Below is a small trained network, with its code and all its weights. Each question gives an input and a class and asks what happens when units are switched off, that is, made to give their printed mean instead of their output.

import numpy as np


def w(rows, s, z=0):
    codes = np.array(rows[::2]) - 128.0
    scale = np.full(codes.shape[1], s)
    scale[-1] = z or s
    return codes * scale


def f(y):
    return np.maximum(y, 0)


def log_softmax(a):
    a = a - a.max(-1, keepdims=True)
    return a - np.log(np.exp(a).sum(-1, keepdims=True))


def net(x, mask):
    res = np.array(x, float).reshape(1, 3) / 4 @ E
    y = f(res @ A[0][:, :-1].T + A[0][:, -1])
    res = res + np.where(mask, y, B[0][:, -1]) @ B[0][:, :-1]
    return log_softmax(res[-1] @ U[:, :-1].T + U[:, -1])


A, B = {}, {}
E = w([
[166,125,200,176,201,254,126],'x0',
[95,24,199,180,132,92,77],'x1',
[53,214,222,110,98,106,153],'x2',
],0.009)
A[0] = w([
[97,74,127,201,191,72,150,212],'N1',
[140,172,82,86,106,187,185,88],'N2',
[137,130,110,103,90,73,102,205],'N3',
[83,67,169,162,121,117,91,68],'N4',
[87,176,199,78,89,141,138,92],'N5',
[40,64,152,155,174,104,60,77],'N6',
[180,131,198,138,135,187,114,67],'N7',
[106,86,105,73,63,64,111,48],'N8',
[151,125,180,139,158,189,161,105],'N9',
[72,159,177,107,121,149,160,96],'N10',
[127,110,165,139,156,219,165,67],'N11',
[190,76,80,142,158,135,130,125],'N12',
[116,112,103,74,75,53,161,83],'N13',
[210,54,2,138,158,110,101,114],'N14',
[144,153,142,160,172,170,140,214],'N15',
[90,167,201,105,95,95,150,145],'N16',
[141,181,67,48,146,169,151,96],'N17',
[53,37,166,129,85,140,89,61],'N18',
[163,130,175,137,164,169,124,53],'N19',
[83,77,142,143,126,122,100,140],'N20',
[102,123,105,101,62,105,193,136],'N21',
[79,175,183,104,119,109,124,137],'N22',
[111,115,134,91,153,123,115,254],'N23',
],0.0098,0.0065)
B[0] = w([
[69,172,178,74,173,141,188,215],'N1',
[10,198,38,67,108,230,223,194],'N2',
[229,126,163,91,218,59,105,211],'N3',
[48,169,2,98,101,190,138,179],'N4',
[125,48,147,241,36,172,112,187],'N5',
[75,108,40,71,82,209,162,193],'N6',
[208,180,59,81,93,86,59,195],'N7',
[200,246,85,87,46,79,32,188],'N8',
[183,182,147,106,135,51,39,204],'N9',
[163,80,137,213,83,170,126,174],'N10',
[212,196,72,83,84,85,64,201],'N11',
[133,52,125,231,68,155,173,206],'N12',
[223,231,108,106,141,92,46,201],'N13',
[190,23,148,231,52,178,147,254],'N14',
[159,132,158,79,200,20,104,230],'N15',
[164,35,158,247,89,159,154,204],'N16',
[24,151,61,76,138,249,190,205],'N17',
[46,202,32,91,74,230,107,182],'N18',
[202,204,85,92,36,88,24,177],'N19',
[59,161,110,48,149,166,159,180],'N20',
[168,151,123,109,157,110,113,190],'N21',
[108,71,185,208,83,115,120,192],'N22',
[130,128,200,107,236,80,218,213],'N23',
],0.0061,0.0095)
U = w([
[185,154,110,89,132,68,50,72],'0',
[137,76,130,246,93,139,135,73],'1',
[40,144,82,67,133,168,154,79],'2',
[131,102,174,115,237,76,182,254],'3',
],0.013,0.0075)

Each question gives the input, the list of numbers given to net, and the class t.
The units are the neurons (one row each of A and B). Each row of codes is followed by its name. A weight is (code - 128) times the scale printed after its matrix; where a second scale follows, it is the last column's (A, B and U).
mask holds one flag per neuron, in row order. A switched-off neuron (its flag False) gives its mean, the last column of its row in B, instead of its output. The means were averaged over made-up inputs and are rounded, as every weight is.
A unit's drop is (log p(t) with every unit on - log p(t) with that unit switched off) / (log p(t) with every unit on - log p(t) with every unit switched off).
The circuit of an input: a set's keep is (log p(t) with only the set's units on - log p(t) with every unit switched off) / (log p(t) with every unit on - log p(t) with every unit switched off). Starting from the 12 units with the biggest drops (on a tie, the unit counted first), units are removed one at a time, each time the one whose removal leaves the highest keep (on an exact tie, the one counted first), for as long as the keep stays at least 0.8.
units of the circuit, in order: the units of the circuit, biggest drop first
k most important neurons: the k neurons with the biggest drops, biggest first
drop of u: that unit's drop, to one decimal
input [-4,-7,-2], class 2: units of the circuit, in order => (N17)
input [-5,-5,7], class 1: 2 most important neurons => (N16 N5)
input [-1,-3,3], class 3: 2 most important neurons => (N14 N12)
input [-7,3,-8], class 1: 2 most important neurons => (N14 N12)
input [3,2,-3], class 3: 2 most important neurons => (N8 N5)
input [6,-2,7], class 1: 4 most important neurons => (N5 N16 N10 N22)
input [-5,-8,-1], class 2: 2 most important neurons => (N17 N2)
input [-1,5,4], class 2: 2 most important neurons => (N14 N18)
input [4,-6,-7], class 1: 2 most important neurons => (N14 N12)
input [1,-2,3], class 3: 2 most important neurons => (N14 N12)
input [-1,-5,-3], class 2: 2 most important neurons => (N17 N2)
input [2,1,1], class 3: drop of N8 => 0.1
input [-2,1,-1], class 3: drop of N13 => 0.0
input [8,1,-7], class 0: drop of N7 => 0.1
input [7,-6,4], class 0: units of the circuit, in order => (N9)
